Here is a tiny trained network, its code and every weight. The questions are about switching its units off for an input and a class, where a switched-off unit gives its printed mean instead of its output.

import numpy as np


def w(rows, s, z=0):
    codes = np.array(rows[::2]) - 128.0
    scale = np.full(codes.shape[1], s)
    scale[-1] = z or s
    return codes * scale


def f(y):
    return np.maximum(y, 0)


def log_softmax(a):
    a = a - a.max(-1, keepdims=True)
    return a - np.log(np.exp(a).sum(-1, keepdims=True))


def net(x, mask):
    res = np.array(x, float).reshape(1, 8) / 4 @ E
    y = f(res @ A[0][:, :-1].T + A[0][:, -1])
    res = res + np.where(mask, y, B[0][:, -1]) @ B[0][:, :-1]
    return log_softmax(res[-1] @ U[:, :-1].T + U[:, -1])


A, B = {}, {}
E = w([
[123,129,125,122,126],'x0',
[72,232,68,229,133],'x1',
[130,131,133,127,133],'x2',
[127,125,124,129,124],'x3',
[124,130,138,130,147],'x4',
[83,136,2,24,186],'x5',
[126,127,124,126,125],'x6',
[9,39,148,182,129],'x7',
],0.0089)
A[0] = w([
[136,154,189,218,41,47],'neuron 1',
[141,169,152,103,169,74],'neuron 2',
[202,130,193,204,169,108],'neuron 3',
[2,37,140,173,87,170],'neuron 4',
[129,132,215,136,32,20],'neuron 5',
[189,76,195,65,110,23],'neuron 6',
[129,209,143,201,194,2],'neuron 7',
[80,206,66,233,167,25],'neuron 8',
[102,204,124,148,74,52],'neuron 9',
[239,208,126,100,82,131],'neuron 10',
],0.0089,0.0024)
B[0] = w([
[117,144,34,111,156,225],'neuron 1',
[120,185,130,89,139,154],'neuron 2',
[67,164,74,109,145,209],'neuron 3',
[181,255,197,84,119,254],'neuron 4',
[134,136,24,129,181,197],'neuron 5',
[129,46,135,109,125,213],'neuron 6',
[136,56,143,74,124,188],'neuron 7',
[155,50,164,174,132,232],'neuron 8',
[238,21,158,196,149,173],'neuron 9',
[115,202,191,141,112,245],'neuron 10',
],0.0086,0.0082)
U = w([
[122,180,211,113,123,108],'0',
[164,8,166,126,150,81],'1',
[103,120,140,115,139,199],'2',
[50,112,16,100,159,19],'3',
[98,116,135,128,67,254],'4',
],0.011,0.004)

Each question gives the input, the list of numbers given to net, and the class t.
The units are the neurons (one row each of A and B). Each row of codes is followed by its name. A weight is (code - 128) times the scale printed after its matrix; where a second scale follows, it is the last column's (A, B and U).
mask holds one flag per neuron, in row order. A switched-off neuron (its flag False) gives its mean, the last column of its row in B, instead of its output. The means were averaged over made-up inputs and are rounded, as every weight is.
A unit's drop is (log p(t) with every unit on - log p(t) with that unit switched off) / (log p(t) with every unit on - log p(t) with every unit switched off).
The circuit of an input: a set's keep is (log p(t) with only the set's units on - log p(t) with every unit switched off) / (log p(t) with every unit on - log p(t) with every unit switched off). Starting from all 10 units, units are removed one at a time, each time the one whose removal leaves the highest keep (on an exact tie, the one counted first), for as long as the keep stays at least 0.8.
circuit, biggest first: the units of the circuit, biggest drop first
top k neurons: the k neurons with the biggest drops, biggest first
drop when u is switched off: that unit's drop, to one decimal
input [8,6,-4,-4,-4,-5,-1,5], class 1: circuit, biggest first : (neuron 8)
input [1,8,-3,4,3,-5,-3,7], class 1: top 3 neurons : (neuron 8; neuron 9; neuron 7)
input [-8,8,-5,-2,3,-4,7,-4], class 1: top 3 neurons : (neuron 9; neuron 8; neuron 7)
input [-2,-7,2,6,-3,-8,1,4], class 3: circuit, biggest first : (neuron 5; neuron 1; neuron 3)
input [-7,-1,8,8,1,-8,-2,7], class 3: top 2 neurons : (neuron 1; neuron 5)
input [4,8,4,-1,-1,6,-5,-7], class 1: circuit, biggest first : (neuron 8; neuron 9)
input [7,5,-4,5,-3,-2,-7,-1], class 1: top 3 neurons : (neuron 9; neuron 8; neuron 4)
input [-5,8,-7,5,5,-4,2,-7], class 1: top 4 neurons : (neuron 9; neuron 8; neuron 7; neuron 4)
input [-5,-5,0,-4,5,-1,-8,5], class 0: top 2 neurons : (neuron 4; neuron 8)
input [-3,4,-8,4,4,-2,0,5], class 0: top 2 neurons : (neuron 4; neuron 6)
input [5,0,-8,-3,-3,-4,4,-1], class 3: drop when neuron 4 is switched off : 0.2
input [0,7,-6,-1,-8,6,2,8], class 0: drop when neuron 8 is switched off : 0.0
input [-3,-2,8,-7,-5,-7,3,6], class 3: drop when neuron 1 is switched off : 0.5
input [-7,5,-4,2,3,-7,-6,4], class 3: circuit, biggest first : (neuron 1)
